Below is a small trained network, with its code and all its weights. Each question gives an input and a target symbol and asks what happens when units are switched off, that is, made to give their printed mean instead of their output.

import numpy as np


def w(rows, s, z=0):
    codes = np.array(rows[::2]) - 128.0
    scale = np.full(codes.shape[1], s)
    scale[-1] = z or s
    return codes * scale


def f(y):
    return y / 2 * (1 + np.tanh(0.7978845608 * (y + 0.044715 * y**3)))


def softmax(a):
    e = np.exp(a - a.max(-1, keepdims=True))
    return e / e.sum(-1, keepdims=True)


def log_softmax(a):
    a = a - a.max(-1, keepdims=True)
    return a - np.log(np.exp(a).sum(-1, keepdims=True))


def net(x, mask):
    ids = ['ΠΣΦΨαβγδεζηθμξτ'.index(c) for c in x.split()]
    T = len(ids)
    res = E[ids] + P[:T]
    u = 0
    for l in range(2):
        r = res
        for j in range(3):
            rows = slice(3 * j, 3 * j + 3)
            q, k, v = (r @ M[l][rows].T for M in (Q, K, V))
            z = softmax(np.where(np.tri(T) > 0, q @ k.T / 3**0.5, -1e9)) @ v
            o = O[l][rows]
            res = res + np.where(mask[u + j], z, o[:, -1]) @ o[:, :-1]
        u += 3
        y = f(res @ A[l][:, :-1].T + A[l][:, -1])
        res = res + np.where(mask[u : u + 12], y, B[l][:, -1]) @ B[l][:, :-1]
        u += 12
    return log_softmax(res[-1] @ U[:, :-1].T + U[:, -1])


Q, K, V, O, A, B = {}, {}, {}, {}, {}, {}
E = w([
[146,97,97,56,147,208,79],'Π',
[88,59,150,141,73,84,105],'Σ',
[131,89,152,141,146,149,95],'Φ',
[183,145,56,94,200,186,57],'Ψ',
[206,91,156,205,88,167,100],'α',
[184,172,138,143,59,58,33],'β',
[153,134,167,72,131,209,207],'γ',
[168,111,155,181,246,69,100],'δ',
[147,203,144,95,125,132,247],'ε',
[128,109,120,177,138,115,147],'ζ',
[155,108,173,160,111,189,191],'η',
[141,189,143,19,194,132,225],'θ',
[144,184,96,238,178,137,198],'μ',
[65,59,140,103,207,153,114],'ξ',
[56,100,229,140,154,204,180],'τ',
],0.016)
P = w([
[136,184,199,109,115,183,104],'0',
[199,75,88,45,115,116,216],'1',
[103,159,193,156,128,182,113],'2',
[146,26,87,105,117,80,235],'3',
[74,120,153,227,147,212,127],'4',
[165,1,56,155,180,119,243],'5',
],0.0093)
Q[0] = w([
[146,133,171,187,177,201,140],'0.h0',
[66,178,149,141,124,187,103],'0.h0',
[168,45,98,100,162,105,223],'0.h0',
[101,219,146,156,166,173,108],'0.h1',
[34,169,159,145,66,70,67],'0.h1',
[135,224,162,154,85,203,123],'0.h1',
[149,153,116,172,155,109,179],'0.h2',
[251,125,95,147,67,139,136],'0.h2',
[121,179,115,145,123,86,103],'0.h2',
],0.011)
K[0] = w([
[102,89,167,130,196,55,124],'0.h0',
[175,166,226,66,155,82,72],'0.h0',
[71,102,126,156,184,155,198],'0.h0',
[123,222,120,108,119,22,108],'0.h1',
[145,117,98,143,17,130,97],'0.h1',
[134,202,118,66,117,130,119],'0.h1',
[187,165,113,183,206,94,170],'0.h2',
[254,122,113,170,81,192,117],'0.h2',
[159,203,159,118,136,68,98],'0.h2',
],0.0086)
V[0] = w([
[46,123,151,69,61,236,43],'0.h0',
[152,127,214,63,110,155,150],'0.h0',
[198,121,168,148,182,74,90],'0.h0',
[112,149,126,129,131,29,136],'0.h1',
[32,103,183,54,124,90,128],'0.h1',
[135,159,128,59,209,83,180],'0.h1',
[67,98,138,114,152,128,98],'0.h2',
[73,169,112,36,135,198,166],'0.h2',
[253,138,146,141,150,163,154],'0.h2',
],0.0075)
O[0] = w([
[111,138,164,113,136,135,90,33],'0.h0',
[2,104,105,144,120,158,98,158],'0.h0',
[176,119,68,157,183,184,118,145],'0.h0',
[175,91,111,80,154,146,127,64],'0.h1',
[135,90,128,167,164,33,123,64],'0.h1',
[73,105,130,77,90,130,121,178],'0.h1',
[173,81,132,112,165,165,131,87],'0.h2',
[173,93,138,121,163,124,130,125],'0.h2',
[111,112,45,96,55,87,102,255],'0.h2',
],0.0082,0.0064)
A[0] = w([
[131,210,56,187,117,140,124,60],'0.n0',
[133,115,55,85,212,83,107,204],'0.n1',
[56,233,80,149,96,101,171,49],'0.n2',
[99,115,116,79,181,151,196,223],'0.n3',
[102,114,235,162,108,132,147,226],'0.n4',
[113,196,228,74,146,143,192,125],'0.n5',
[217,141,116,64,86,66,188,25],'0.n6',
[137,193,93,125,63,88,153,120],'0.n7',
[74,122,109,110,62,110,115,254],'0.n8',
[124,187,133,195,255,142,93,154],'0.n9',
[97,45,171,123,162,140,138,181],'0.n10',
[44,178,126,118,149,248,145,249],'0.n11',
],0.0078,0.0021)
B[0] = w([
[113,124,149,68,174,125,108,212],'0.n0',
[105,69,161,130,26,122,246,168],'0.n1',
[77,116,156,115,140,102,162,197],'0.n2',
[82,94,43,176,101,2,172,197],'0.n3',
[164,114,159,157,153,186,207,171],'0.n4',
[36,69,133,143,40,126,105,152],'0.n5',
[220,112,139,94,161,129,130,183],'0.n6',
[149,142,171,85,149,56,132,188],'0.n7',
[210,164,112,215,151,77,139,183],'0.n8',
[184,217,71,85,120,158,136,167],'0.n9',
[145,125,93,124,173,122,87,176],'0.n10',
[54,139,104,130,169,139,95,254],'0.n11',
],0.006,0.0082)
Q[1] = w([
[96,95,69,205,93,220,123],'1.h0',
[40,221,209,73,201,175,7],'1.h0',
[117,89,29,153,44,106,154],'1.h0',
[63,147,152,171,97,159,96],'1.h1',
[151,149,176,114,185,48,102],'1.h1',
[112,121,198,229,162,81,174],'1.h1',
[75,52,90,185,147,2,218],'1.h2',
[168,163,180,249,194,133,122],'1.h2',
[6,186,223,129,104,175,109],'1.h2',
],0.0068)
K[1] = w([
[193,131,96,205,1,138,106],'1.h0',
[165,162,217,80,15,118,45],'1.h0',
[101,133,136,221,111,151,234],'1.h0',
[71,146,155,70,79,130,85],'1.h1',
[184,120,123,112,194,243,66],'1.h1',
[117,127,78,151,81,196,180],'1.h1',
[97,113,144,186,120,71,216],'1.h2',
[223,67,190,162,84,100,98],'1.h2',
[118,156,189,113,56,142,118],'1.h2',
],0.0062)
V[1] = w([
[125,122,127,178,73,186,162],'1.h0',
[75,102,135,53,254,125,164],'1.h0',
[169,220,155,156,116,76,93],'1.h0',
[144,93,176,83,181,211,96],'1.h1',
[119,117,192,80,89,145,175],'1.h1',
[110,181,175,84,143,113,122],'1.h1',
[135,151,168,177,201,164,163],'1.h2',
[85,138,159,87,117,164,198],'1.h2',
[117,136,156,119,103,138,145],'1.h2',
],0.0091)
O[1] = w([
[62,199,133,187,74,159,200,159],'1.h0',
[137,71,188,101,196,115,168,208],'1.h0',
[209,105,100,181,76,85,84,39],'1.h0',
[105,112,112,108,105,184,151,2],'1.h1',
[86,126,165,142,115,86,138,137],'1.h1',
[130,136,187,193,179,149,127,99],'1.h1',
[136,118,152,183,155,124,153,108],'1.h2',
[104,94,165,254,224,45,164,198],'1.h2',
[133,142,138,138,96,107,149,124],'1.h2',
],0.0087,0.0075)
A[1] = w([
[181,96,90,79,213,123,139,136],'1.n0',
[213,179,123,128,96,81,97,253],'1.n1',
[83,239,174,218,191,157,92,63],'1.n2',
[124,115,144,49,194,164,110,95],'1.n3',
[132,60,139,201,124,102,178,121],'1.n4',
[56,157,34,153,164,115,45,160],'1.n5',
[42,138,112,78,132,72,130,84],'1.n6',
[100,214,180,142,151,214,3,49],'1.n7',
[81,152,110,123,223,123,178,176],'1.n8',
[143,95,214,140,159,204,70,99],'1.n9',
[115,69,237,182,87,168,179,38],'1.n10',
[144,162,43,136,79,87,188,183],'1.n11',
],0.0079,0.0045)
B[1] = w([
[142,190,166,111,61,130,196,192],'1.n0',
[91,75,151,130,194,207,176,167],'1.n1',
[132,102,65,16,173,67,177,200],'1.n2',
[138,102,143,2,101,80,88,155],'1.n3',
[149,190,149,98,58,108,82,205],'1.n4',
[186,143,224,173,74,150,71,182],'1.n5',
[101,96,142,215,121,119,155,182],'1.n6',
[125,107,83,148,79,12,121,173],'1.n7',
[126,113,150,88,105,178,57,254],'1.n8',
[200,29,74,210,133,75,144,143],'1.n9',
[155,129,118,91,81,161,226,165],'1.n10',
[131,76,103,200,154,183,70,193],'1.n11',
],0.0077,0.018)
U = w([
[134,75,128,136,123,102,80,70],'Π',
[255,149,161,175,82,87,189,140],'Σ',
[137,81,44,160,163,91,129,117],'Φ',
[167,182,178,71,47,89,88,82],'Ψ',
[101,172,85,198,50,107,122,135],'α',
[168,100,171,172,101,183,85,148],'β',
[99,176,235,159,81,187,151,118],'γ',
[149,187,174,113,152,226,88,254],'δ',
[110,141,160,152,109,53,107,140],'ε',
[128,137,135,172,133,95,122,165],'ζ',
[129,182,75,89,68,157,157,93],'η',
[84,96,201,196,141,122,70,136],'θ',
[105,186,85,91,198,78,119,143],'μ',
[157,97,167,128,134,143,98,86],'ξ',
[127,77,68,131,109,142,150,63],'τ',
],0.0083,0.0071)

Each question gives the input, a string of symbols that net reads in full, and the target symbol t.
The units are the heads (3 rows each of Q, K, V and O) and the neurons (one row each of A and B). Each row of codes is followed by its name. A weight is (code - 128) times the scale printed after its matrix; where a second scale follows, it is the last column's (O, A, B and U).
mask holds one flag per unit, layer by layer, with each layer's heads first. A switched-off unit (its flag False) gives its mean, the last column of its rows in O or B, instead of its output. The means were averaged over made-up inputs and are rounded, as every weight is.
A unit's drop is (log p(t) with every unit on - log p(t) with that unit switched off) / (log p(t) with every unit on - log p(t) with every unit switched off).
The circuit of an input: a set's keep is (log p(t) with only the set's units on - log p(t) with every unit switched off) / (log p(t) with every unit on - log p(t) with every unit switched off). Starting from the 12 units with the biggest drops (on a tie, the unit counted first), units are removed one at a time, each time the one whose removal leaves the highest keep (on an exact tie, the one counted first), for as long as the keep stays at least 0.8.
circuit, biggest first: the units of the circuit, biggest drop first
top k neurons: the k neurons with the biggest drops, biggest first
top k neurons in layer l: the k neurons of layer l with the biggest drops, biggest first
input τ Ψ α, target α: circuit, biggest first : 1.h0, 0.h2
input δ μ η η μ α, target Σ: circuit, biggest first : 0.h0
input δ Π μ Σ, target Σ: circuit, biggest first : 0.h0, 1.n8, 0.n11
input α γ τ μ, target γ: top 3 neurons : 0.n4, 0.n11, 0.n7
input Π η τ γ, target γ: circuit, biggest first : 1.h0, 1.n2
input γ δ α, target α: circuit, biggest first : 1.h0, 0.n6
input α μ μ δ θ μ, target Σ: top 2 neurons : 1.n0, 0.n6
input θ α Φ, target α: circuit, biggest first : 1.h0, 0.h0, 0.h2, 0.n11
input Ψ Ψ μ μ Π Ψ, target Σ: circuit, biggest first : 0.h0, 1.n0
input α μ ε γ, target Σ: circuit, biggest first : 0.n6, 1.h0, 0.h0
input α μ μ, target α: circuit, biggest first : 1.h0, 0.h1
input τ ε μ Ψ μ ζ, target Σ: circuit, biggest first : 0.h0, 0.n11
input α μ μ Ψ γ, target α: circuit, biggest first : 1.h0, 0.n11
input μ Φ Ψ μ θ, target θ: top 2 neurons in layer 0 : 0.n3, 0.n5
input ζ θ ε θ, target ε: top neuron in layer 1 : 1.n6
input η Φ ε, target ε: top 2 neurons in layer 0 : 0.n2, 0.n5
input γ Ψ μ τ δ, target δ: top 2 neurons : 0.n9, 1.n7
input τ Ψ Ψ Φ μ Ψ, target Σ: top 2 neurons in layer 0 : 0.n1, 0.n11
input ζ μ Ψ μ Φ θ, target Σ: top 2 neurons in layer 1 : 1.n0, 1.n6
input θ γ Ψ, target θ: top neuron : 0.n1
input μ ξ η β Ψ, target β: top 2 neurons in layer 0 : 0.n11, 0.n8
input μ Σ γ Ψ μ γ, target Σ: top 4 neurons in layer 0 : 0.n11, 0.n6, 0.n2, 0.n0
input Ψ Ψ Ψ Ψ Ψ, target Ψ: top 3 neurons : 1.n7, 1.n3, 1.n5
input Π α α Φ, target β: top 2 neurons : 1.n2, 1.n11
input Π τ μ ζ, target γ: top 3 neurons : 0.n4, 0.n3, 1.n2
input Φ ζ μ Π μ, target μ: top 2 neurons : 1.n2, 1.n7
input Σ β Π γ μ, target β: top neuron in layer 0 : 0.n7
